Rows with their classes:
-.08,.03,.00,.12,-.10,-.01,.01,-.05,.28,.09,-.07,.00,-.10,.05,-.11,-.13,-.10,.05,.07,-.06,.03,.13,.10,-.23,.01,-.27,.13,.17,.11,.04,.04,-.12,-.18,-.10,-.03,.27,.12,-.02,-.13,-.11,-.16,.01,-.03,.56,.03,.08,-.04	M
-.13,.04,-.02,.09,.12,-.02,.05,.03,.60,.19,-.04,-.07,-.09,.07,-.12,-.16,.07,.14,.06,-.12,.07,-.16,.08,-.24,-.07,-.39,.37,.24,.08,-.04,-.34,.00,.11,-.03,-.01,-.13,-.15,.05,-.20,-.08,-.32,-.14,-.08,.54,.08,.09,-.26	V
-.04,.10,.05,.27,.17,-.04,-.09,-.38,.41,.12,.04,-.09,-.20,.25,.11,-.12,.18,.01,.18,.00,.06,-.07,-.01,-.40,-.04,-.34,.12,.12,.07,.02,-.10,.00,.18,-.07,-.08,.16,-.26,.17,-.10,-.09,-.04,-.19,-.05,.25,.06,.32,-.02	M
-.08,-.05,-.11,.12,.05,-.09,.03,.31,.44,.01,-.07,-.06,.02,.06,-.19,-.37,.09,.01,.01,.06,.25,.02,.13,-.17,-.01,-.38,.04,.26,-.22,-.10,-.37,.14,.00,-.18,.11,-.35,-.03,-.11,-.18,-.34,-.09,-.04,-.14,.47,.20,.08,-.24	T
-.16,.15,.11,.15,-.05,.01,-.06,.25,.21,.11,-.27,.03,-.27,.11,-.06,-.22,.04,.07,.09,-.21,-.05,.14,.01,-.08,.23,-.24,.31,.08,.14,.06,.18,-.11,.07,-.02,-.02,.20,-.12,.06,-.05,-.08,-.11,-.10,-.09,.42,.05,.06,-.20	T
-.09,.00,-.11,.09,.07,-.08,.08,-.15,.45,.17,-.08,-.01,-.19,.12,-.14,-.20,.08,.02,.08,.00,.15,.10,.03,-.29,-.22,-.42,.09,.17,.20,.02,-.06,-.36,.02,-.18,.02,-.10,-.02,.02,-.10,.05,-.22,-.05,-.06,.34,.13,.16,-.17	T
-.12,-.01,.00,.17,-.02,.27,-.02,-.08,.36,.34,-.03,.06,-.10,.19,-.20,-.07,.10,.08,.03,-.03,.07,-.13,.04,-.31,.04,-.34,.02,.13,.20,.09,-.07,-.08,.05,-.03,-.17,.18,-.16,.05,-.17,-.06,-.11,.05,.01,.46,.11,.18,.04	J
-.03,.07,.05,.24,-.18,.04,-.01,.04,.35,.09,-.06,-.10,-.11,.05,-.02,-.22,-.05,.07,.05,-.06,.04,.01,.13,-.25,-.01,-.34,.19,.20,.06,-.05,-.16,-.08,.05,.03,.07,-.05,-.21,.03,-.16,-.09,-.09,-.02,-.04,.50,.12,.05,-.25	V
.08,.17,.00,.29,-.02,-.09,.00,-.37,.30,.16,-.09,-.06,-.33,.17,.18,-.16,.16,.16,.13,-.11,.32,-.11,-.02,-.24,.06,-.17,.18,.03,.16,.11,-.11,-.03,-.07,-.08,-.11,.26,-.18,.06,-.13,-.05,-.21,-.19,.06,.31,.10,.27,-.03	J
.11,-.06,.08,.09,.06,-.04,-.06,-.17,.62,.14,-.09,-.08,-.16,.14,.01,-.29,.14,.08,.01,-.08,.05,.00,.12,-.41,.07,-.19,.24,.14,-.01,.21,-.21,.01,.06,-.02,.00,-.21,-.14,.06,-.20,.03,-.20,-.08,.00,.52,.14,.03,-.16	J
-.12,.04,.04,.13,-.07,.02,.04,-.08,-.02,-.18,.00,-.08,-.20,.20,.07,-.23,.10,.09,.04,-.04,.19,-.09,.03,.02,-.05,-.08,.15,-.07,.16,.08,.15,-.12,.22,-.02,.05,.09,-.29,-.02,-.11,.09,-.18,-.20,-.05,.32,.01,-.01,-.16	T
-.07,.10,.05,.08,.02,-.02,.03,-.18,.56,.15,-.06,.01,-.28,.15,-.07,-.15,.11,.07,.00,-.09,.09,.10,.09,-.14,-.01,-.20,.07,.24,.02,.02,-.21,-.07,.08,-.06,.07,-.18,-.01,-.18,-.16,-.05,-.09,.05,.06,.28,.07,.10,-.32	N
.08,.02,.02,.18,-.01,.00,.02,-.05,.39,.18,.00,-.02,-.19,.15,-.05,-.29,.40,.11,.15,-.01,.02,-.13,.11,-.33,.05,-.30,.08,.09,.05,-.03,-.07,-.04,-.04,.05,.00,.07,.00,.01,-.20,-.12,-.23,-.06,-.03,.47,.09,.15,-.06	P
-.05,.19,.09,.07,-.10,.05,.00,.02,.56,.10,.14,.04,-.27,.24,-.05,-.19,.13,.06,.21,.01,.06,.00,.01,-.40,.02,-.28,.10,.23,.07,-.10,-.02,-.08,.13,-.08,.06,-.08,-.08,.00,-.19,.02,-.19,.14,-.03,.46,.06,.08,.00	N
-.04,-.07,-.08,.06,.01,-.02,-.14,-.13,.59,.15,-.05,.03,-.19,.12,-.02,-.15,.11,-.08,.13,.01,.15,-.10,-.05,-.24,.04,-.25,.15,-.01,.17,.03,-.23,-.11,.06,-.13,-.05,-.10,.02,.05,-.06,-.15,-.06,.14,-.04,.14,.10,.13,-.15	V
-.10,.00,.12,.16,.06,-.03,.04,-.26,.39,.14,-.06,-.04,-.17,.17,.05,-.16,.14,.15,-.08,-.39,-.06,.02,.13,-.23,-.03,-.25,.20,-.20,.10,.01,-.08,-.06,.08,.01,-.04,-.04,-.28,.05,-.19,.16,-.22,-.11,-.08,.50,.04,.15,-.03	V
-.03,-.13,.09,.24,.02,.01,.07,-.08,.66,.11,.01,-.02,-.18,.23,.01,-.15,-.02,.03,.03,-.04,-.01,.04,.05,-.39,-.04,-.38,.08,.12,.03,.06,-.11,-.01,.18,-.05,.12,-.22,-.23,.00,-.14,-.14,-.12,.07,-.10,.60,.07,.15,-.02	T
-.26,.07,-.09,.19,-.04,.02,-.02,-.19,.43,.20,-.13,-.08,-.09,.14,.00,-.17,-.02,.11,.09,.04,.11,-.03,-.02,-.21,.00,-.23,.14,.28,.08,.01,-.47,.13,.11,-.10,-.03,.05,-.04,.04,-.09,-.09,-.13,-.08,-.05,.23,.13,.10,-.12	V
-.06,-.03,.02,.16,.02,-.05,.03,.07,.45,.26,-.06,-.03,-.11,.14,-.06,-.23,-.05,.12,.08,-.11,.07,-.07,-.12,-.29,-.02,-.32,-.01,.14,.06,.10,-.28,-.05,-.06,.01,.02,.07,-.20,.01,-.13,-.07,-.18,-.07,-.02,.40,.09,.21,-.11	M
.03,.09,.16,.43,.08,.00,-.04,.02,.32,.21,.01,-.07,.01,.06,-.02,-.13,.05,.02,.06,-.09,.00,-.23,.12,-.30,.04,-.21,.04,.22,.01,.01,-.20,-.02,.02,.07,.03,.17,-.24,.06,-.25,-.13,-.30,-.10,-.05,.51,.06,.17,-.15	J
-.25,.07,.14,.14,-.02,.00,-.06,-.20,.38,.08,-.04,.01,-.13,.13,.05,-.20,.00,.08,.04,-.15,.09,-.11,-.12,-.17,-.04,-.23,.12,.25,.05,.00,-.24,.00,.13,-.03,-.07,.07,-.06,.09,-.17,-.06,.08,-.24,-.09,.29,.08,.09,-.19	J
-.14,.01,.10,.22,.03,.01,-.02,-.17,.33,.20,.06,.05,-.16,.20,-.14,-.27,.02,.00,.13,-.04,-.01,-.13,-.02,-.26,-.13,-.35,.15,-.03,-.09,.02,-.04,-.06,.05,.03,.03,.17,-.14,-.01,-.25,-.16,-.03,-.08,-.04,.43,.03,.21,.00	J
.00,-.03,.02,.15,.02,-.06,.15,-.26,.59,.22,-.14,.04,-.13,.20,-.06,-.19,.23,.05,.08,-.03,.18,.02,.04,-.29,.01,-.37,.33,.17,.08,.02,-.09,-.05,.01,.03,-.06,-.14,.01,.03,-.09,.09,-.17,-.01,.00,.42,.06,.19,-.18	N
-.05,.04,.07,-.06,-.04,-.09,-.03,-.25,.40,.00,-.10,.01,-.20,.21,-.04,-.19,.08,.04,.10,.05,.13,-.02,.03,-.22,.01,-.17,.30,.20,.02,.07,-.07,.12,.03,-.09,-.04,.04,-.03,.12,.02,.22,-.06,-.10,-.12,.19,-.04,.18,-.38	P
-.02,.04,-.03,.14,.02,.11,.03,.02,.68,.14,.00,-.21,-.07,.22,-.14,-.32,.04,-.02,.03,-.06,.07,-.05,.03,-.22,.06,-.28,.13,.05,.03,-.01,-.13,-.01,.10,-.03,-.01,-.18,.04,.07,-.20,-.05,-.24,-.01,-.14,.43,-.10,.13,-.21	N
-.01,-.06,-.11,.19,.03,-.03,.12,-.14,.64,.23,.06,-.04,-.19,.18,-.12,-.11,.03,.02,.05,-.09,.18,-.18,.07,-.29,-.07,-.29,.02,.22,-.03,-.08,-.25,.04,.43,-.11,-.03,-.17,-.05,-.36,-.23,-.06,-.06,-.09,-.05,.28,.22,.20,-.09	T
-.05,.01,-.04,.21,.04,.00,-.05,-.06,.50,.24,-.16,-.23,-.05,.15,.07,-.33,.11,.13,.12,-.16,-.11,.02,.08,-.35,-.04,-.43,.44,.22,.09,-.07,-.25,-.05,.14,-.04,.10,-.09,-.27,.10,-.29,-.12,-.24,-.16,-.09,.63,-.01,.17,-.31	M
-.06,.18,-.01,.14,-.03,.11,.24,-.16,.49,.13,.00,-.04,-.12,.16,.08,-.14,.14,.03,.00,.03,.10,.14,-.03,-.32,-.08,-.21,.20,.22,.01,-.06,-.24,.00,.21,-.22,.02,-.12,-.12,.15,-.12,-.06,-.08,-.07,-.05,.25,.08,.19,-.08	T
.10,.11,.09,.13,.07,.07,-.02,-.06,.23,.14,-.04,.00,-.14,.04,-.07,-.13,.02,.10,.02,.02,-.01,-.01,.07,-.14,-.07,-.21,.12,.03,-.02,.01,.87,-.08,-.01,.16,-.04,.06,-.03,.03,-.14,-.01,-.18,-.10,.02,.17,-.03,.15,-.19	J
-.03,.11,.14,.12,-.03,.05,-.04,-.11,.20,-.02,-.07,-.04,-.55,.15,-.06,-.37,-.09,.20,.11,-.04,.00,.15,.12,-.27,-.09,-.27,-.02,.08,-.04,.05,-.06,-.07,.06,.03,.07,.04,-.04,-.02,-.01,-.11,-.18,-.07,-.02,.34,.06,.08,-.13	J
-.06,.07,.09,.10,.03,-.05,-.05,-.26,.45,.13,-.11,.14,-.10,.17,.17,-.14,-.02,.08,.04,-.08,.05,-.11,.11,-.21,.02,-.22,.10,.19,-.02,-.04,-.15,.05,.16,-.13,-.10,.01,-.16,.12,-.20,.05,-.01,-.12,-.07,.22,.09,.17,-.06	J
-.03,.02,.03,.10,-.03,-.01,-.03,-.18,.50,.24,.01,.07,-.16,.29,-.06,-.16,.05,.06,.10,-.15,.08,-.12,-.02,-.29,-.11,-.36,.07,.18,.08,-.05,-.05,-.04,-.03,-.02,-.07,-.32,.05,.04,-.05,-.12,-.10,-.02,.08,.38,.41,.15,-.14	T
-.21,.06,.08,-.01,.13,-.06,.20,.54,.36,-.03,-.01,-.07,.06,.00,-.27,-.07,.12,.02,-.10,.14,.04,.16,.14,.04,-.09,-.58,-.10,.15,-.22,.01,-.07,.08,-.05,-.10,-.04,-.15,.03,-.10,-.04,-.27,-.14,.01,-.08,.46,.16,.05,-.22	P

Rows, each with its class:
.01,.10,-.04,-.10,-.01,.08,.01,-.02,.07,.01,.14,.07,-.11,.11,.06,-.13,.02,.02,.10,-.02,.04,.04,.03,.03,.02,-.01,-.06,-.08,.00,.00,-.05,.04,.04,.02,-.04,.02,-.04,-.02,.05,-.01,-.02,-.02,-.06,-.05,.05,-.03,.07	nim
-.03,.11,-.01,-.04,.02,-.02,-.05,-.01,.03,.02,.08,.00,.06,.04,.00,-.05,.02,.07,.03,.02,.01,.07,-.02,.03,.00,-.04,-.02,-.01,.04,.04,.01,-.07,-.05,.00,.02,.04,.04,-.05,.02,-.02,-.04,-.01,-.01,.03,.02,.00,.01	Meve
-.03,-.05,.04,.07,-.04,-.03,-.03,.03,.00,-.01,-.05,-.08,.04,-.01,.00,.13,-.02,.00,-.04,.05,-.03,-.03,-.03,.06,-.03,.01,.02,.07,.09,.04,.04,-.01,-.07,-.01,.03,.00,-.02,.09,.03,.02,.03,-.01,.10,.02,-.02,-.07,.04	Meve
.05,.08,-.10,-.08,.07,-.04,-.02,-.02,.02,-.01,.07,-.03,-.01,.09,-.03,-.12,.04,.07,-.06,.02,-.01,.03,-.04,.03,.01,-.02,-.01,-.09,.03,.01,-.02,-.04,-.03,.05,.01,-.21,.05,-.03,.04,-.02,-.01,-.02,-.04,.05,.03,.02,.03	Meve
-.01,.05,.00,.04,.00,.04,-.04,-.01,.03,-.10,-.07,.07,.01,.01,.09,-.12,-.01,.02,-.07,-.05,-.01,.04,.03,-.07,.00,-.08,-.05,-.05,-.11,-.04,-.03,-.01,.04,-.02,-.08,.04,.00,-.05,.02,.01,-.07,.00,.00,.03,.01,.05,.04	matop
.00,.03,-.04,-.04,.01,.00,.07,.00,-.10,-.01,.07,-.08,.00,.02,-.08,.11,-.05,-.01,.05,.01,-.03,-.06,-.05,-.02,.03,.06,.03,-.09,-.06,.09,-.01,.04,-.09,-.01,.00,-.02,.00,.03,.00,-.05,-.03,-.02,-.07,.06,.03,.01,.01	tir
.05,-.17,-.09,.16,.12,-.13,.02,.00,-.09,-.20,-.24,-.08,.02,-.04,-.06,-.05,.03,.08,-.25,.03,.03,-.14,-.13,.02,-.02,.06,.16,.07,.13,-.01,-.01,-.01,.01,.08,-.09,-.05,.03,.00,-.16,.03,.00,.06,.00,.00,-.01,-.07,.05	Meve
-.02,.02,.04,.03,-.03,.05,-.03,.01,.08,-.03,-.10,.07,.02,-.04,.07,-.12,.00,-.01,-.05,.02,.01,.07,.06,-.02,-.02,-.04,-.01,-.01,-.04,-.07,-.02,-.03,.05,.00,-.03,.01,.03,-.09,.01,.03,-.03,.04,.02,.01,-.03,.03,-.05	matop
.06,.02,-.08,-.06,-.04,.01,.00,-.03,.01,.03,.05,.07,-.03,.11,-.03,-.13,.03,.02,.02,.00,.07,.02,.01,.02,-.02,-.02,-.02,-.01,.03,-.02,-.01,-.01,.03,.07,-.01,-.02,.02,-.02,.01,-.03,.00,-.03,-.09,-.04,.06,-.03,-.05	nim
-.01,-.08,.02,.02,.01,-.01,-.02,.04,.06,.00,-.04,.00,.03,-.07,.00,-.03,-.01,-.02,.00,.03,.01,.01,.04,.03,-.01,-.03,.07,.06,.12,-.05,.03,-.04,.09,.03,.04,-.01,.04,-.08,.00,.01,.07,.02,.06,-.03,.00,-.03,-.04	nim
-.03,.04,.04,.05,-.04,-.02,-.06,.03,.03,.02,-.04,-.04,.03,.01,.05,-.01,-.02,.07,-.07,-.01,-.11,.00,-.01,.00,-.01,.01,-.06,-.01,.01,.05,.04,-.08,-.10,-.02,.01,.05,.01,.08,.03,.09,-.06,.00,.11,.06,-.03,-.01,.06	tir
.01,-.08,.02,.02,.03,-.05,-.02,.03,-.04,.01,.03,-.05,.01,-.02,-.03,.01,-.03,-.01,.01,.02,.04,-.02,-.01,.05,-.01,-.01,.06,.08,.13,-.02,.00,-.01,.05,.04,.04,-.03,.04,.01,-.01,.01,.07,.01,.02,-.04,.00,-.04,-.04	nim
.05,.07,-.07,-.08,.05,-.03,.02,-.03,-.03,.02,.13,-.03,-.03,.10,-.06,-.04,.05,.06,.08,.00,-.02,-.02,-.03,.01,-.01,.02,-.02,-.03,.06,.02,.00,-.01,-.04,.02,-.01,.02,.07,-.03,.06,-.08,-.02,-.04,-.07,.00,.07,-.03,.03	Meve
-.04,.09,.01,.06,-.01,.00,-.06,-.01,-.01,.03,-.01,-.10,.05,.03,-.01,.00,.01,.10,-.06,-.02,-.07,.02,-.04,-.02,-.02,-.02,-.07,-.03,.02,.00,.04,-.06,-.11,-.03,-.02,.06,.03,.00,.01,.02,.00,-.02,.06,.08,-.01,-.01,.07	tir
.05,-.18,-.04,.20,.07,-.07,.01,.03,-.04,-.16,-.29,.07,.01,-.07,.04,-.17,.00,.05,-.25,-.02,.11,-.08,-.03,.02,.01,.04,.09,.06,.03,-.04,-.01,-.01,.13,.05,-.09,-.05,.00,.01,-.07,.08,.01,.06,.02,-.11,-.04,-.07,.00	nim
.02,.06,.00,.04,-.01,.10,-.08,.03,.10,-.01,-.12,.05,-.06,.07,.13,-.22,-.01,.07,-.14,-.05,.02,.04,.06,.03,.00,-.06,-.07,.02,-.03,.02,-.03,-.02,.08,.03,-.11,.09,-.08,.03,.07,.07,-.04,-.03,.09,-.02,-.04,-.05,.10	matop
-.02,-.07,.03,.07,-.01,-.04,-.01,.00,-.02,.00,-.08,-.07,.06,-.06,-.04,.10,-.03,.02,-.03,.03,-.03,-.08,-.03,.02,.00,.03,.07,.04,.07,.04,.05,-.01,-.04,.02,.05,-.02,.00,.01,-.02,.00,.04,.01,.07,.06,-.01,-.04,-.02	Meve
.02,-.02,.02,-.02,-.03,.00,-.02,.02,.02,.04,.05,-.03,.03,-.03,-.02,-.01,.00,-.02,.04,.02,.00,.04,.01,.05,-.02,-.02,-.02,.09,.13,.04,.01,.02,.08,.05,.06,-.03,-.04,.05,.03,.03,.06,-.03,.05,-.05,.02,-.06,-.03	nim
-.01,.06,-.01,.01,.01,-.05,-.07,.03,.04,-.10,-.02,-.02,.06,.00,.02,-.08,-.01,.08,-.11,.03,-.01,.04,-.06,.02,-.01,-.04,.00,.01,.12,.03,.00,-.09,-.03,.03,-.01,.04,.06,-.06,.01,-.04,.04,-.04,.02,.01,-.02,-.02,.02	Meve
-.03,.01,.05,.09,-.06,.03,-.03,.13,.08,.00,-.08,.04,.00,-.06,.06,-.05,-.02,-.03,-.05,-.01,.04,.03,.07,.03,.00,-.02,-.02,.03,.00,-.04,-.15,-.01,.09,-.02,.00,-.01,-.02,.00,-.01,.06,.04,.04,.04,-.03,-.03,.01,-.01	matop
.01,.02,-.02,.02,.01,.06,.02,-.03,-.02,-.12,.00,.04,-.07,.05,.03,-.01,.02,-.03,.02,-.04,.01,-.05,-.03,-.04,.02,.04,-.02,-.07,-.13,-.01,-.02,.05,.01,-.09,-.08,-.01,-.06,.09,-.02,.00,-.06,.00,-.05,.04,-.02,.00,.06	matop
.09,.02,-.06,-.08,.02,-.01,.00,.00,.02,-.01,.11,-.04,-.09,.08,-.03,.00,-.01,.01,.06,.00,.03,-.02,-.02,.05,-.02,-.02,.00,.04,.11,.08,-.02,.03,.04,.05,.00,.03,-.01,.02,.05,-.02,.09,-.03,-.01,-.10,.05,-.13,.08	nim
.01,-.01,-.04,-.04,-.02,-.01,.05,-.02,-.06,-.02,.11,-.10,-.03,.07,-.06,.12,.02,-.03,.08,-.01,-.02,-.07,-.05,.01,-.02,.09,.01,.05,-.04,.09,-.01,.07,-.09,.00,-.01,-.01,-.07,.08,.02,-.04,-.07,-.04,-.03,.03,.04,-.05,.06	tir
.03,-.08,.03,-.01,-.01,.04,.04,-.02,-.02,.00,.02,.01,-.07,-.04,-.01,.04,-.02,-.06,.07,-.02,.06,-.05,.01,.00,.02,.02,-.02,.02,.01,-.01,-.02,.11,.07,.04,.02,-.04,-.07,.02,.00,.00,.03,.02,-.03,-.10,.01,-.01,.00	nim
.01,.07,-.03,-.07,.01,.05,.05,-.03,.00,.03,.13,.05,-.10,.06,.03,.00,.02,-.04,.11,-.05,.04,.01,.02,-.02,.05,.01,-.03,-.05,-.08,.00,-.03,.10,.02,-.01,-.02,.00,-.04,.02,.03,-.03,.01,-.02,-.07,-.04,.00,.01,.04	nim
.03,-.04,.04,.00,-.08,.05,.06,.03,.01,.05,.07,-.04,-.09,-.01,.00,.09,.00,-.07,.06,-.06,.04,-.01,.04,.00,.01,.01,-.06,.02,.02,.00,-.03,.08,.04,-.08,.04,-.02,-.10,.05,.02,.02,.05,-.02,.00,-.07,-.03,-.02,.01	matop
-.01,.08,-.01,.07,.01,.06,-.04,-.01,.07,.04,-.09,.08,-.03,.05,.10,-.15,.01,.04,-.09,-.03,.03,.04,.02,-.01,-.02,-.03,-.05,.00,-.06,-.01,-.01,-.02,.03,.01,-.09,.03,-.04,-.02,.03,.03,-.07,.01,.02,.01,-.02,.03,.05	matop
-.03,.00,.03,-.01,-.02,-.03,-.05,.03,.02,.03,-.04,-.07,.05,-.04,-.01,.02,.00,.05,-.07,.01,-.05,.03,.01,.03,-.03,-.02,.09,.06,.10,.03,.05,-.07,-.01,.04,.02,.04,.03,.04,.01,.12,.03,-.01,.07,.03,-.03,-.02,.01	Meve
